Below are the code and all the weights of a small trained network. Each question names an input and a class and asks about switching units off, where a switched-off unit gives its printed mean instead of its output.

import numpy as np


def w(rows, s, z=0):
    codes = np.array(rows[::2]) - 128.0
    scale = np.full(codes.shape[1], s)
    scale[-1] = z or s
    return codes * scale


def f(y):
    return y / 2 * (1 + np.tanh(0.7978845608 * (y + 0.044715 * y**3)))


def log_softmax(a):
    a = a - a.max(-1, keepdims=True)
    return a - np.log(np.exp(a).sum(-1, keepdims=True))


def net(x, mask):
    res = np.array(x, float).reshape(1, 7) / 4 @ E
    y = f(res @ A[0][:, :-1].T + A[0][:, -1])
    res = res + np.where(mask, y, B[0][:, -1]) @ B[0][:, :-1]
    return log_softmax(res[-1] @ U[:, :-1].T + U[:, -1])


A, B = {}, {}
E = w([
[98,143,175,135,141,108,108,97,2,132],'x0',
[180,121,76,106,90,45,78,98,101,95],'x1',
[103,90,90,44,160,174,69,144,107,188],'x2',
[152,126,113,212,165,171,29,137,136,94],'x3',
[121,134,126,117,138,134,127,107,130,101],'x4',
[130,75,204,114,28,168,93,111,148,91],'x5',
[129,131,128,129,127,129,128,125,129,132],'x6',
],0.012)
A[0] = w([
[128,134,109,163,146,162,100,137,108,105,144],'N1',
[120,156,79,180,198,73,178,140,126,128,106],'N2',
[135,125,158,130,59,112,115,125,135,116,154],'N3',
[147,148,94,150,187,113,175,126,124,131,59],'N4',
[113,118,140,65,103,89,224,114,123,127,91],'N5',
[129,114,125,68,133,172,91,136,119,149,118],'N6',
[127,130,122,178,117,79,153,125,130,77,78],'N7',
[142,120,78,111,97,104,123,136,187,118,116],'N8',
[134,80,209,123,76,162,107,119,148,101,81],'N9',
[117,117,165,134,89,151,134,133,139,94,118],'N10',
[146,108,66,125,76,48,84,115,121,90,80],'N11',
[128,123,101,125,200,120,144,123,125,138,89],'N12',
[129,152,194,152,139,121,127,99,3,128,1],'N13',
[98,107,197,163,184,224,200,149,145,135,30],'N14',
[139,115,112,104,127,100,107,108,112,116,65],'N15',
[123,158,147,99,89,128,201,110,111,141,74],'N16',
[152,111,89,135,129,152,167,146,233,111,38],'N17',
[134,121,137,232,149,136,66,121,145,100,123],'N18',
[120,104,90,63,154,176,70,139,119,159,97],'N19',
[149,174,158,187,118,102,182,120,139,88,74],'N20',
[115,137,117,164,140,166,97,134,125,129,82],'N21',
[133,144,167,234,106,99,184,114,145,90,62],'N22',
],0.015,0.0029)
B[0] = w([
[166,112,170,126,60,103,145,165,145,133,186],'N1',
[115,171,49,107,35,163,108,75,123,105,240],'N2',
[114,169,56,116,100,136,128,93,110,128,199],'N3',
[127,153,67,139,39,130,148,109,116,127,198],'N4',
[216,95,209,123,82,143,105,185,177,97,235],'N5',
[108,74,90,80,165,125,137,117,112,134,195],'N6',
[116,89,122,95,169,127,129,152,125,183,203],'N7',
[72,131,167,198,154,114,133,120,126,121,199],'N8',
[113,168,33,121,11,163,131,98,133,109,229],'N9',
[114,147,65,126,75,125,127,102,112,139,183],'N10',
[201,231,132,148,236,117,120,128,84,138,243],'N11',
[124,118,105,111,63,155,110,113,135,101,183],'N12',
[7,112,157,246,162,121,154,116,166,116,243],'N13',
[208,237,112,160,250,77,98,119,72,150,236],'N14',
[144,164,125,146,164,125,129,140,123,162,168],'N15',
[184,112,180,117,92,110,120,153,166,102,198],'N16',
[17,102,184,223,146,113,146,117,126,117,237],'N17',
[207,109,214,103,63,117,136,172,192,92,247],'N18',
[106,50,131,50,146,141,149,137,120,163,223],'N19',
[101,72,114,69,168,142,112,134,102,179,225],'N20',
[167,127,171,116,121,127,131,141,152,104,174],'N21',
[107,41,120,37,196,149,136,133,103,146,247],'N22',
],0.016,0.015)
U = w([
[121,35,101,43,197,146,140,122,96,196,251],'0',
[136,172,37,132,63,159,123,67,114,114,28],'1',
[222,104,214,132,107,112,123,172,178,91,33],'2',
[37,113,168,254,177,106,163,99,137,124,120],'3',
[212,226,108,152,234,88,103,110,73,164,188],'4',
],0.0092,0.0025)

Each question gives the input, the list of numbers given to net, and the class t.
The units are the neurons (one row each of A and B). Each row of codes is followed by its name. A weight is (code - 128) times the scale printed after its matrix; where a second scale follows, it is the last column's (A, B and U).
mask holds one flag per neuron, in row order. A switched-off neuron (its flag False) gives its mean, the last column of its row in B, instead of its output. The means were averaged over made-up inputs and are rounded, as every weight is.
A unit's drop is (log p(t) with every unit on - log p(t) with that unit switched off) / (log p(t) with every unit on - log p(t) with every unit switched off).
The circuit of an input: a set's keep is (log p(t) with only the set's units on - log p(t) with every unit switched off) / (log p(t) with every unit on - log p(t) with every unit switched off). Starting from the 12 units with the biggest drops (on a tie, the unit counted first), units are removed one at a time, each time the one whose removal leaves the highest keep (on an exact tie, the one counted first), for as long as the keep stays at least 0.8.
circuit, biggest first: the units of the circuit, biggest drop first
top k neurons: the k neurons with the biggest drops, biggest first
drop of u: that unit's drop, to one decimal
input [-2,-2,6,7,-3,6,5], class 2: circuit, biggest first : [N18]
input [0,3,5,8,1,-8,-7], class 1: top 3 neurons : [N2 N5 N4]
input [6,7,-4,4,2,4,7], class 4: top 3 neurons : [N11 N17 N8]
input [-8,0,3,6,-6,-8,-2], class 1: top 2 neurons : [N2 N13]
input [7,-7,-1,-5,-3,2,-8], class 3: top 3 neurons : [N13 N11 N18]
input [7,-8,7,2,2,2,-4], class 4: top 4 neurons : [N14 N17 N22 N20]
input [4,4,-4,1,7,-4,-4], class 0: top 4 neurons : [N14 N17 N9 N7]
input [7,3,-1,6,8,-2,8], class 3: top 2 neurons : [N13 N5]
input [3,-7,6,-3,-1,7,2], class 1: top 3 neurons : [N9 N11 N22]
input [0,-2,-4,-4,-4,0,8], class 0: top 2 neurons : [N18 N22]
input [4,-7,6,3,2,5,8], class 4: top 3 neurons : [N14 N22 N20]
input [2,5,-8,0,2,7,-8], class 0: top 3 neurons : [N22 N20 N7]
input [2,-7,0,8,-4,1,4], class 2: top 3 neurons : [N18 N11 N1]
input [5,7,-2,-5,1,8,-2], class 1: top 2 neurons : [N9 N14]
input [3,-6,6,-8,-3,5,4], class 2: circuit, biggest first : [N5]
input [5,4,-6,1,-5,-6,1], class 0: top 4 neurons : [N22 N20 N7 N9]
input [8,-7,7,0,-4,6,5], class 3: top 2 neurons : [N13 N22]
input [-5,8,3,-1,-6,-1,-1], class 4: drop of N11 : 1.8
input [1,-5,5,-4,-7,-6,4], class 1: drop of N20 : 0.2
input [5,-7,2,-2,-1,-8,-3], class 1: circuit, biggest first : [N2]
input [3,-7,4,-6,2,5,3], class 4: drop of N14 : 2.1
input [-1,-8,0,-6,2,0,-4], class 4: drop of N11 : 0.0
